(in the rows, 128 means zero)
Each row has a class, written as a number after it.
[115 118 123 132 132 101 132 123 135 144 121 134 140 112 153 130 124 140
 125 118 123 104 128 128 124 128 122 149 127 127 132 142 160 128 133 134
 143 129 121 124 122 143 122 142 122 141 133 132 108 120 128 136] -> 10
[ 91 122 135 111 140 112 127 123 133 143 136 122 135 110 137 123 136 135
 114 124 134  94 128 143 115 136  98 158 124 126 130 134 141 134 134 133
 137 140 143 133 119 139 118 142 134 164 130 135 127 118 118 126] -> 8
[147 152 140 137 138 134 153 135 139 133 124 138 137 122 120 103 130 134
 151 106 137 135 148 103 134 133 127 122 124 116 133 132 130 118 132 145
 148 106 135 140 124 123 132 108 158 126 126 138 136 109 138 126] -> 4
[ 99 127 141 125 135 123 124 128 136 150 131 130 136 127 151 135 130 126
 137 121 124 102 125 132 135 125 100 141 127 131 136 136 158 121 120 131
 138 124 131 126 119 151 124 129 128 135 111 123 124 118 124 132] -> 4
[139 151 140 111 148 115 160 132 142 119 136 135 159 148 138  86 132 149
 152 131 143 122 139 125 122 147 128 137 111 125 141 133 128 121 137 129
 123 126 143 130  98 119 130 114 163 134 122 136 138 104 125 125] -> 8
[133 150 128 128 121 138 136 132 137 124 123 150 135 120 127 117 124 135
 147 128 127 103 124 135 129 141 129 113 108 133 121 140 125 106 146 154
 165  95 136 147 119 132 126 118 140 133 139 145 137 111 125 136] -> 10
[122 136 158 143 138 117 132 145 131 136 144 146 138 145 154 104 148 127
 168 112 147 136 117 141 127 144 111 169 122 116 105 131 130 112 129 107
 125 114 130 143 118 130 133 112 144 137 105 117 134 115 145 134] -> 11
[120 127 131 129 131 133 137 135 130 116 121 136 147 122 124 114 125 130
 154  99 130 105 130 109 135 146 125 122 100 137 115 135 126 122 134 132
 156  98 140 141 125 141 123 110 139 139 121 124 128 119 129 155] -> 4
[107 109 134  91 142 110 134 122 145 135 128 123 131 108 142 127 113 136
 123 131 135 111 138 144 126 120  97 132 130 126 134 149 154 132 127 131
 127 137 131 139 111 133 120 150 136 133 129 136 116 116 122 128] -> 8
[120 118 121 109 115 118 134 131 140 154 122 120 135 104 132 124 126 138
 124 120 130 105 126 129 118 129 114 137 107 134 125 148 144 124 123 126
 124 124 135 122 118 140 122 143 139 139 109 128 119 114 140 148] -> 1
[125  96 116 107 122 120 143 124 128 150 137 124 142 117 132 113 126 143
 121 119 125 113 146 141 135 118 108 165 126 135 134 146 158 121 127 130
 136 131 129 141 112 153 133 143 110 165 114 125 110 118 127 142] -> 1
[ 99 103 134 101 135 127 124 124 138 147 122 132 133 113 142 129 134 139
 119 123 135  94 128 144 127 113 102 140 129 138 118 137 152 134 122 126
 136 130 141 124 114 139 120 143 123 136 124 130 121 125 117 131] -> 0
[ 98  99  96 110 143 110 127 134 145 124 121 125 133 115 161 139 129 155
 124 127 116 117 117 143 145 104 119 131 135 141 100 147 148 128 132 129
 143 113 122 149 138 137 114 150 123 125 134 132  93 123 105 131] -> 7
[120 117 132 103 139 118 133 122 142 130 124 130 131 115 128 132 127 132
 123 128 127 124 143 133 123 112 118 128 139 127 118 130 152 124 126 136
 144 122 126 132 116 131 129 139 121 130 120 134 112 123 121 120] -> 6
[156   4 146  98 129  89 136  97 139 140 168 130 136 190 157 138  83 127
 106 122 140  71 168 119 145 131 132 107 105  90 145 158 223 145 134 128
 182 122 118 129 122 158 151 135  72 152 105 111  95 120 152 155] -> 2
[164 147 140 111 169  49 152 139 121  96 137 144 143 149 168 164 184 142
 162 125 136 142 102 145 124 137 111 153 175  84 148 130 143 128 159  94
 135 139 120  95 116 115 190 160 189 101 100 182  92  94 130 107] -> 3
[107 128 130 130 124 131 137 109 128 133 139 154 142 116 144 160 135 147
 134 119 115  99 138 157 132 128 123 141 136 140 123 130 155 134 131 133
 157 125 122 143 112 151 113 144 111 139 137 136 127 126 120 136] -> 10
[107 116 150 124 119 132 127 116 146 144 126 117 137 128 133 124 124 149
 115 125 131 106 120 129 135 110 117 138 125 143 136 131 169 116 114 120
 125 141 129 125 131 145 129 140 115 140 127 125 122 132 129 134] -> 0
[122 101 120 104 138 101 149 138 133 130 136 124 143 122 149 122 148 153
 130 132 131 116 118 143 131 117  98 153 110 122 118 131 151 102 125 125
 133 144 117 135 113 150 129 144 125 138 116 125 119 135 131 117] -> 7
[151 133 139 124 134 129 141 132 130 123  96 133 141 126 137 103 136 153
 157 131 141 133 143 125 131 146 120 117 108 105 144 144 127 127 151 124
 130 113 132 113 126 129 147 114 159 122 122 144 134 112 140 123] -> 6
[118 128 137 117 119 102 131 125 139 140 134 130 142 111 140 137 131 128
 131 127 122 107 113 136 122 131 119 146 122 127 129 140 159 116 135 136
 135 137 120 127 117 140 119 149 123 144 129 133 112 124 133 129] -> 10
[117 102 128 112 119 138 140 124 139 139 129 119 126 105 130 136 124 128
 111 118 135 117 136 125 123 124 122 144 110 133 113 132 133 134 118 130
 135 118 131 124 129 135 124 136 128 147 122 127 117 123 131 134] -> 1
[134 140 114 119 150 164 134 156 134 116 138 139 119 120 133 103 150 147
 137 110 151 104 153 125 109 122 102 163 125 122 139 151 157 113 169 137
 137 127 154 169 116 149 117 110 150 152 139 140 135 110 130 120] -> 9
[118 155 130 148 148 141 142 140 148 132 131 133 138 125 148 105 152 154
 147 127 131 132 116 126 124 117 127 171 124 112 125 141 145  85 123 148
 130 119 127 165 130 130 124 116 138 138 135 128 126 113 115 109] -> 7
[132 144 137 137 127 128 144 130 136 107 105 138 138 131 125  98 114 133
 148 115 137 136 130 105 118 148 132 121 132 125 123 127 122 106 128 147
 147 105 130 158 122  97 140 115 162 126 110 130 141 117 138 131] -> 5
[100 128 142  90 138 130 131 130 145 149 123 119 135 110 138 121 125 121
 118 132 129 120 131 141 117 114 100 131 128 130 124 138 132 132 125 127
 129 139 134 135 115 128 123 133 139 149 132 140 129 122 112 117] -> 8
[120 100 131 104 126 136 131 127 148 155 117 117 141 116 143 105 116 149
 132 119 136 112 145 131 131 135 129 134  97 134 132 136 143 127 131 151
 119 129 125 121 108 148 132 120 113 130 124 122 116 128 118 133] -> 6
[ 92 122 107 126 131 128 115 137 146 153 143 129 131 118 160 122 134 149
 131  97 129 112 139 149 148 118  95 168 157 139 126 136 166 107 138 134
 138 108 127 179 127 153 132 142  99 141 141 133  95 125 107 138] -> 11
[105 119 133 126 135 119 125 121 133 146 131 125 136 121 132 144 137 127
 123 120 122  98 131 125 136 122 112 126 126 133 128 130 155 125 117 138
 138 130 133 118 118 149 113 136 121 138 115 123 126 125 123 128] -> 4
[119 119  89 106 139 129 137 124 150 130 126 112 152 115 131 102 143 157
 121 141 126 116 136 129 131 113 108 157 125 144 146 144 136 132 135 130
 116 122 133 108  86 141 123 139 134 140 124 123 121 114 109 149] -> 1
[148 134 126 131 134 132 151 136 134 113 145 139 150 136 135  98 130 146
 159 102 123 130 134 109 133 151 119 138 119 126 111 136 126 114 133 138
 130  93 132 155 107 119 118 106 145 132 129 118 134 109 144 137] -> 2
[134 149 162 104 136 146 148 131 153 134 151 129 114 100 155  76 124 130
 114  98 143 109 138 104 104 143 133 155 101 143 108 100 142 126 128 160
 137 105 139 142 110 128 119 117 151 160 161 121 152 112 115 137] -> 9
[113 108 112 121 127 133 134 130 136 148 136 129 129 119 149 124 125 150
 130 128 137 104 134 138 130 126 105 153 113 136 131 143 155 112 122 129
 131 114 131 125 121 160 134 135 119 137 118 124 117 119 117 138] -> 1
[117 132 147  82 149 130 141 143 150  94 155 158 156 112 100 150 137 107
 137 158 129 113 141 129 121 116 100  90 150 119 121 161  61 110 116 119
 170 107 142 132 110 146 135 133 153 158 126 151 158 100 104 100] -> 8
[116 135 129 145 138  94 132 135 133 133 134 128 131 127 148 138 151 142
 134 108 119 127 138 144 132 126 122 141 128 126 136 121 177 123 128 130
 126 124 112 126 129 163 120 151 113 150 124 124 109 133 121 116] -> 2
[152 130 117 105 130 120 140 147 127 128 105 125 138 124 153  78 144 153
 165  98 142 113 133 116 121 143 106 137 109 115 125 145 137 130 149 131
 121 123 128 148  97 108 115 109 170 134 116 121 139 118 146 134] -> 7
[130 132 121 105 139 124 138 136 133 120 126 133 140 115 123  93 115 146
 146 118 140 132 143 130 122 137 121 123 105 136 123 141 110 127 132 129
 139 118 136 144 113 130 136 113 148 135 140 134 129 120 125 137] -> 8
[125 123 125 121 130 115 125 132 146 137 124 116 134 110 149 127 143 145
 124 112 118 124 129 128 132 138 120 142 120 127 126 141 151 130 140 129
 107 134 118 134 122 130 119 138 128 139 137 135 110 128 139 133] -> 2
[135 135 140 156 141 133 143 123 119 120 126 149 145 138 138 127 124 139
 157 110 127 117 142 109 142 148 120 121 124 118 127 137 130 120 118 136
 154 106 148 156 129 123 132 116 139 127 126 120 138 111 129 139] -> 4
[109 104  91 129 136 150 100 145 140 145 116 150 119  95 140 106  94 140
 125  78 138  82 129 123 122 127 153 167 144 156 134 144 161 138 149 163
 112 105 147 120 115 133  91 107 111 127 124 156 101  98 123 160] -> 0
[137 124 124 142 144 166 137 136 141 117 101 132 120 104 139 115 124 120
 156  92 137 128 131 109 117 132 130 106 145 108  96 139 105 124 140 140
 132 100 130 189 124  93 127 100 152 111 153 150 127 124 143 143] -> 3
[134 128 114 153 146 151 123 154 135  99 112 152 140 116 157  86 120 136
 153 139 132 105  98 146 112 127 104 155 121 118 145 141 151  91 153 135
 102 133 150 154 135 133 134 106 135 119 134 124 132  92 126 144] -> 5
[100 106 126  91 132 109 121 126 137 138 131 115 136 114 143 124 114 126
 125 129 133 112 128 148 123 123  99 140 114 131 126 146 157 124 126 128
 123 136 130 135 112 136 118 141 131 146 121 134 113 124 134 133] -> 8
[129 121 141  98 139 126 144 131 128 118 126 135 145 130 125  97 126 135
 152 110 141 121 129 126 120 137 113 136 108 125 110 143 112 124 136 124
 153 112 137 150 109 120 133 108 149 148 126 135 134 114 121 140] -> 8
[138 107 147 128 130 110 143 148 124 106 133 130 140 147 137 128 122 133
 161 105 141 156 145 125 140 151 121 135 130 108 141 136 155 115 137 133
 142  92 135 157 142 136 148 124 132 143 109 125 106 125 122 110] -> 6
[137 137 134 118 125 119 139 123 137 112 112 131 150 128 130 112 139 138
 145 125 127 112 128 116 131 152 122 120 117 122 127 151 127 122 150 136
 151 116 128 146 103 114 126 115 151 134 129 137 132 122 136 132] -> 10
[100 111 140  85 126 138 120 126 134 167 118 120 134 103 133 125 128 114
 123 126 137  79 130 139 133 115  87 133 114 131 131 161 164 134 130 138
 124 143 147 110 108 142 113 148 130 143 106 136 124 119 125 133] -> 0
[142 119 128 122 138 129 145 140 139 107 119 131 146 123 133  94 140 148
 152 117 136 123 129 118 146 135 118 138  93 123 118 142 122 102 132 130
 142 121 119 145 120 135 147 108 134 139 124 127 133 122 138 134] -> 7
[140 134 134 128 135 136 146 139 133 128 119 133 136 118 130 108 134 144
 156 112 144 120 132 115 131 146 112 140 111 126 133 146 123 114 135 131
 149 100 139 140 117 138 144 114 146 130 117 131 133 113 128 131] -> 1
[110 123 113 128 131 129 124 118 135 138 113 118 140 108 129 120  96 114
 113 113 111 135 144 125 130 111 106 147 140 126 142 137 152 127 122 146
 144 131 116 146 116 125 109 126 112 152 132 141 114 124 141 132] -> 8
[142 105 131  96 119  91 133 129 145 141 134 130 141 131 126 132 123 147
 128 146 123 145 127 132 119 124 113 114 121 114 121 146 146 120 133 124
 143 130 122 122 108 124 126 144 131 121 109 130 122 130 134 127] -> 6
[126 112 110  92 139 122 125 148 118 138 135 108 133 115 143 119 149 143
 126 152 142 121 135 125 126 142  81 139 113 143 127 156 158 119 150 131
 149 126 153  99 116 146 125 128 165 162 110 118 137 132 119  96] -> 1
[152 165 145 116 143 126 156 142 142 119 127 140 145 114 124  80 137 134
 149 118 139 143 136 111 127 131 118 140 133 121 134 141 125 114 150 131
 143 122 133 140 111 131 158 119 153 139 133 143 136 103 129 131] -> 9
[ 92 118 135 102 135 123 122 149 143 148 106 133 119  86 150 101 117 149
 132 123 137 127 119 136 120 123  87 185 110 139 126 123 129 140 138 111
 124 134 129 101 124 140 157 148 120 162 144 119 114 127  98 136] -> 3
[172 162 157 123 139  88 168 131 136 114 130 137 157 126 124  96 146 123
 156 103 121 137 129  98 130 142 139 136 145 112 135 145 115 110 134 132
 151 133 108 142 113 124 157 121 160 141 125 147 114 108 130 114] -> 10
[108 119 124  97 127 126 116 127 139 141 125 124 131 104 129 125 126 132
 121 119 135  91 131 132 135 116  96 132 120 142 126 151 152 136 133 142
 141 137 137 116 101 139 106 139 131 132 114 133 125 125 125 133] -> 0
[101 123 128 126 117 126 138 124 147 126 143 128 140 102 134 136 114 105
 133 114 119  96 118 126 139 134 111 147 115 131 109 144 164 102 138 150
 143 112 130 162 120 133 107 152 116 162 130 153 109 124 140 149] -> 10
[148 132 133 130 137 137 139 141 134 118 122 138 138 130 135  94 133 154
 154 114 139 128 130 128 138 125 113 139 107 124 131 139 124 120 131 124
 132 126 142 137 117 132 144 112 150 132 134 140 129 117 125 126] -> 0
[110 116 139 116 141  99 127 125 138 131 135 121 134 117 140 133 138 139
 129 108 127 100 133 126 127 133 112 135 119 133 115 130 145 143 121 117
 128 131 128 125 114 143 130 145 125 143 122 119 118 127 141 131] -> 2
[149 150 130 132 138 130 143 145 139 145 123 140 138 118 124  90 121 140
 168 107 134 124 136 103 130 134 114 116 117 127 133 141 122 119 137 138
 146 115 135 138 112 135 128 105 151 122 130 127 140 115 138 133] -> 4
[135 147 138 102 138 122 138 140 143 119 117 129 137 126 137  95 126 144
 153 126 133 121 128 112 124 127 103 133 125 122 135 149 121 116 143 120
 143 117 130 146 104 123 145 123 158 130 130 134 131 114 127 131] -> 3
[140 136 117  96 127 122 141 127 129 131 108 121 157 124 120  89 130 134
 146 124 128 139 130 122 120 139 114 116  98 118 109 158 118 108 145 151
 160 114 128 157  99 105 114 109 155 144 129 137 132 125 124 137] -> 8
[123 133 134 125 139 138 129 135 160 119 109 108 146 106 132  93 132 118
 149 100 143 108 122 102 136 157 123 125  92 127 112 135 122 127 148 137
 139  99 136 129 124 126 133 113 152 132 134 124 116 121 145 148] -> 11
[102 116 130 113 130 103 139 112 132 129 137 139 147 108 130 145 114 131
 120 133 123 116 140 155 137 124 110 131 119 119 124 145 146 117 114 128
 139 130 131 143 117 139 125 151 115 132 119 154 119 113 138 143] -> 8
[130 131 138 121 135 121 135 137 131 100 128 129 143 132 142 111 140 156
 152 113 128 128 116 121 144 159 110 131 111 131 102 145 136 116 139 126
 131  98 148 146 123 113 142 111 157 130 119 125 129 106 130 133] -> 2
[139 144 127 122 137 137 143 134 139 110 127 128 141 120 120  92 124 141
 145 112 131 128 137 100 131 153 126 130 105 126 118 141 116 130 145 139
 140 111 137 130 108 118 136 105 147 134 130 133 132 118 131 135] -> 2
[145 138 121 118 149 143 141 141 139 118 120 134 140 128 135 100 136 153
 144 113 143 126 152 103 125 138 139 132 118 128 139 146 124 127 150 130
 130 116 139 143 108 136 133 108 144 127 141 141 131 117 131 125] -> 9
[123 159 132 100 138 150 140 142 119 123 125 127 131 114 148  94 138 136
 144 125 156 119 146 130 109 149 141 129 100 125 125 139 120 128 151 138
 131 122 151 140 120 146 145 103 169 129 139 143 128 118 125 113] -> 9
[142 136 139 112 141 108 149 138 123 124 137 161 131 108 136 113 140 130
 163 118 135 132 123 133 114 149 114 150 148 124 100 148 121 123 131 125
 154  87 142 149 128 115 132 134 165 140 120 119 120  93 121 128] -> 1
[138  98 168  94 146 141 177 125 134  95 160 143 163 123 134 125 125 111
 164 136 130 123 129 125 152 144 118 120 162 150 112 133 156  89 125 144
 132  85 129 137 124 146 132 134 142 156 131 117 132 107 130 103] -> 10
[119 158 142 122 150 123 125 124 141 125 101 131 137 124 127 111 155 135
 146 121 132 108 130  97 133 135 101 108 129 128 124 146 111 117 124 134
 168 102 128 124 109 126 140 108 162 123 120 119 145 116 103 127] -> 4
[116 100 138 109 124 126 136 131 137 153 140 128 130 122 148 141 123 131
 135 118 133 119 133 136 128 126 108 135 113 125 122 132 161 119 117 136
 130 122 125 127 126 147 119 134 136 132 118 117 116 124 136 127] -> 4
[144 131 134 120 145  98 141 133 133 115 137 128 153 146 118 100 130 141
 158 119 132 126 129 123 127 138 113 122 122 120 131 146 132 115 133 135
 150 112 140 151  98 123 121 123 158 153 116 131 140 110 136 127] -> 8
[142 140 134  97 135 152 137 139 131 119 140 141 146 126 135 110 122 107
 157 123 138 118 134 135 130 135 123 113  96 133 115 143 122 124 148 137
 142 111 143 133 117 122 121 106 149 144 133 146 140 107 124 139] -> 8
[148 137 135 138 135 120 147 135 126 113 121 142 145 136 138 113 122 142
 152 115 126 115 131 118 134 144 127 150 132 124 150 143 140 115 144 138
 146 121 130 138 121 135 138 120 147 143 125 139 119 105 133 120] -> 10
[138 129 130 113 136 124 156 126 143 126 112 127 147 120 129 102 148 148
 136 120 133 122 134 106 132 147 133 121 103 127 111 134 123 119 136 142
 146 112 121 141 119 111 114 122 142 125 131 121 139 131 135 134] -> 7
[131 155 119 112 159 139 137 132 145 123 111 132 141 117 150  77 136 147
 134 126 146 110 140 117 114 121 110 130 132 127 142 131 111 142 131 137
 136 119 149 131  86 114 133 100 161  94 145 132 140 114 116 129] -> 0
[137 135 140 119 143 139 136 131 137 126 134 142 137 135 127 111 138 130
 155 116 147 110 138 117 135 136 113 125 131 123 108 144 129 115 143 128
 160 113 138 136 113 128 141 118 145 133 116 130 133 114 123 130] -> 11
[148 138 142 118 150 113 146 129 124  96 131 145 140 132 151  93 119 128
 150 121 139 130 140 105 136 163 128 129 134 126 122 139 136 120 137 129
 138 115 140 149 111 121 159 117 145 128 130 131 123 112 124 129] -> 9
[110 110 117  99 117 125 135 133 139 137 118 136 138 101 150 123 127 153
 132 123 133 115 139 143 119 111 100 150 111 127 124 145 159 122 137 128
 123 132 127 145 127 133 113 151 137 134 126 124 120 118 132 136] -> 5
[126 145 143 124 135 134 136 125 141 103 144 129 126 107 105 123 114 132
 148  81 124 111 140  94 148 154 126 111 106 146  98 135 120 138 122 154
 162  89 138 144 116 129 126 119 139 134 126 121 130 117 125 132] -> 2
[150 127 143 115 151 137 150 131 134 122 127 127 145 135 125 106 133 131
 157 103 148 126 144  98 137 149 124 131 109 121 117 134 109 126 142 136
 170 108 129 123 106 132 148 111 151 130 121 130 128 128 127 123] -> 11
[137 152 138 138 135 133 146 134 139 117 124 142 134 113 110 121 110 124
 156 104 136 133 137  90 128 137 127 115 123 126 121 140 109 119 127 138
 168 100 127 132 121 125 127 109 164 118 114 141 138 114 153 140] -> 4
[129 132 145 128 138 161 147 113 155 103 115 116 133 111  99 113 130 126
 150 114 150 117 142  93 127 160 136  80  80 116 104 125 107 114 106 149
 128  82 127 113 101 121 148 103 157 114 125 129 152 129 153 135] -> 2
[ 99 122 124 108 123 139 112 127 152 151 134 117 114 111 126 137 124 119
 121 113 132 104 132 127 129 125  97 139 115 135 111 136 167 125 132 134
 131 122 132 121 111 134 102 146 130 141 113 129 119 132 133 133] -> 11
[185 182 166 163 168 139 154 117 130  97 117 184  90 136 127 142 118 101
 116 132 130 140 165  99 125 110 140  97 189 123 141 107  91 151 137  97
 184 141 117 145 166 103 181 151 128 123 173 167 144 114 125 132] -> 9
[101 128 137 120 127 116 134 135 140 144 112 139 132 115 131 129 130 134
 125 133 134 123 119 142 107 116 118 145 119 127 124 131 135 118 136 136
 150 133 126 140 129 130 124 150 129 131 112 130 129 129 120 132] -> 5
[123 144 119 112 137 152 141 141 137 108 129 139 132 122 127 100 126 132
 151 121 142 125 135 114 124 145 109 138 103 134 102 138 130 115 155 148
 150 101 132 142 100 118 113 106 137 131 127 126 134 131 124 133] -> 2
[123 120 159 106 139 125 138 126 125 133 115 137 124 116 135 111 121 108
 147 112 158  99 130 108 126 155 125 109 113 132 103 132 128 145 129 147
 144  94 147 102 115 110 107 127 161 128 111 128 140 121 134 124] -> 0
[150 160 135 120 130 127 134 134 144 129 116 140 140 104 132  94 133 145
 161 115 138 107 123 116 118 143 124 132 110 119 138 150 121 121 151 150
 147 114 128 132  96 126 129 106 157 119 141 138 138 108 134 129] -> 10
[140 143 133 132 137 135 140 135 130 133 128 140 146 133 124 106 133 139
 157 108 133 123 129 106 131 134 120 129 121 121 124 141 123 118 136 133
 155 113 142 143 117 124 138  99 146 123 121 131 135 111 127 139] -> 4
[118 123 107 109 142 108 110 146 149 133 128 118 109  73 115  82 137 134
 119 109 139  99 131 138 123 113 106 176  98 133 124 144 148 151 151 138
 127 174 123 113 110 145 128 130 130 161 122 123 113 122 139 139] -> 7
[101 128 129 111 130 123 124 140 132 150 122 125 131 109 146 127 131 119
 122 114 141 114 117 144 125 114 112 147 123 143 118 127 153 132 130 153
 128 134 136 112 113 132 109 141 125 129 113 131 115 130 107 131] -> 0
[144 129 150 102 136 116 154 140 138 128 134 145 154 125 125 118 142 133
 155 110 142 114 134 115 123 157 140 116 105 120 105 144 115 117 145 148
 154  83 137 136 110 123 117 121 146 131 116 136 139 108 147 132] -> 2
[ 90  93 126 114 132 125 115 129 133 121 129 111 147 129 139 134 142 140
 116 135 143  93 123 158 141 117  99 172 104 118 138 137 167 106 137 132
 125 144 138 122 105 169 124 135  96 140 105 122 107 127 123 122] -> 11
[130 140 133 112 128 141 127 145 138 122 117 133 136 126 139  97 136 143
 146 113 146 119 122 121 126 127 108 134 116 128 123 140 118 113 131 136
 138 101 144 139 114 117 127 104 157 124 131 133 134 114 121 122] -> 0
[107 113 110 115 134 143 116 124 147 145 148 124 126 109 129 133 128 123
 122 118 139  89 137 131 139 123 113 139 111 139 106 130 147 134 138 143
 132 137 133 105 105 149 110 140 108 136 125 129 115 130 121 135] -> 11
[144 127 138 104 150 135 151 118 128 124 118  99 179 126 114  93 156 145
 168  86 149 105 155 106 157 148 118 146  87 110 151 150 125 137 142 142
 128 132 140 130  60 145 142 114 135 125 105 130 131 127 137 139] -> 11
[114 125 145 107 156  80 132 116 135 136 114 133 130 110 169 141 124 110
 123 132 125  87 126 133 125 120 112 114 152 125 127 142 173 125 120 134
 158 131 119 124 119 142 144 151 129 116 126 139  98 117 118 114] -> 10
[115  90 129  87 136 106 135 124 130 133  91 114 137 123 154 130 125 129
 122 135 117 125 120 137 118 113  87 114 172 133 140 138 174 111 129 122
 129 107 120 141 137 120 136 162 161 130 112 126 116 117 135 127] -> 5
[121 128 136 120 130 114 124 131 138 143 107 119 146 112 144 134 136 140
 134 120 127 108 133 136 125 121 106 142 105 114 150 145 166 116 135 132
 127 137 129 126 116 149 127 144 120 135 113 141 118 122 139 135] -> 6
[120 120 127 113 140 119 129 135 149 144 121 125 125 106 136 127 140 137
 120 126 122 122 115 128 132 107 117 153 119 128 118 134 145 113 124 132
 133 130 115 125 133 130 125 143 119 140 132 135 115 124 128 120] -> 7
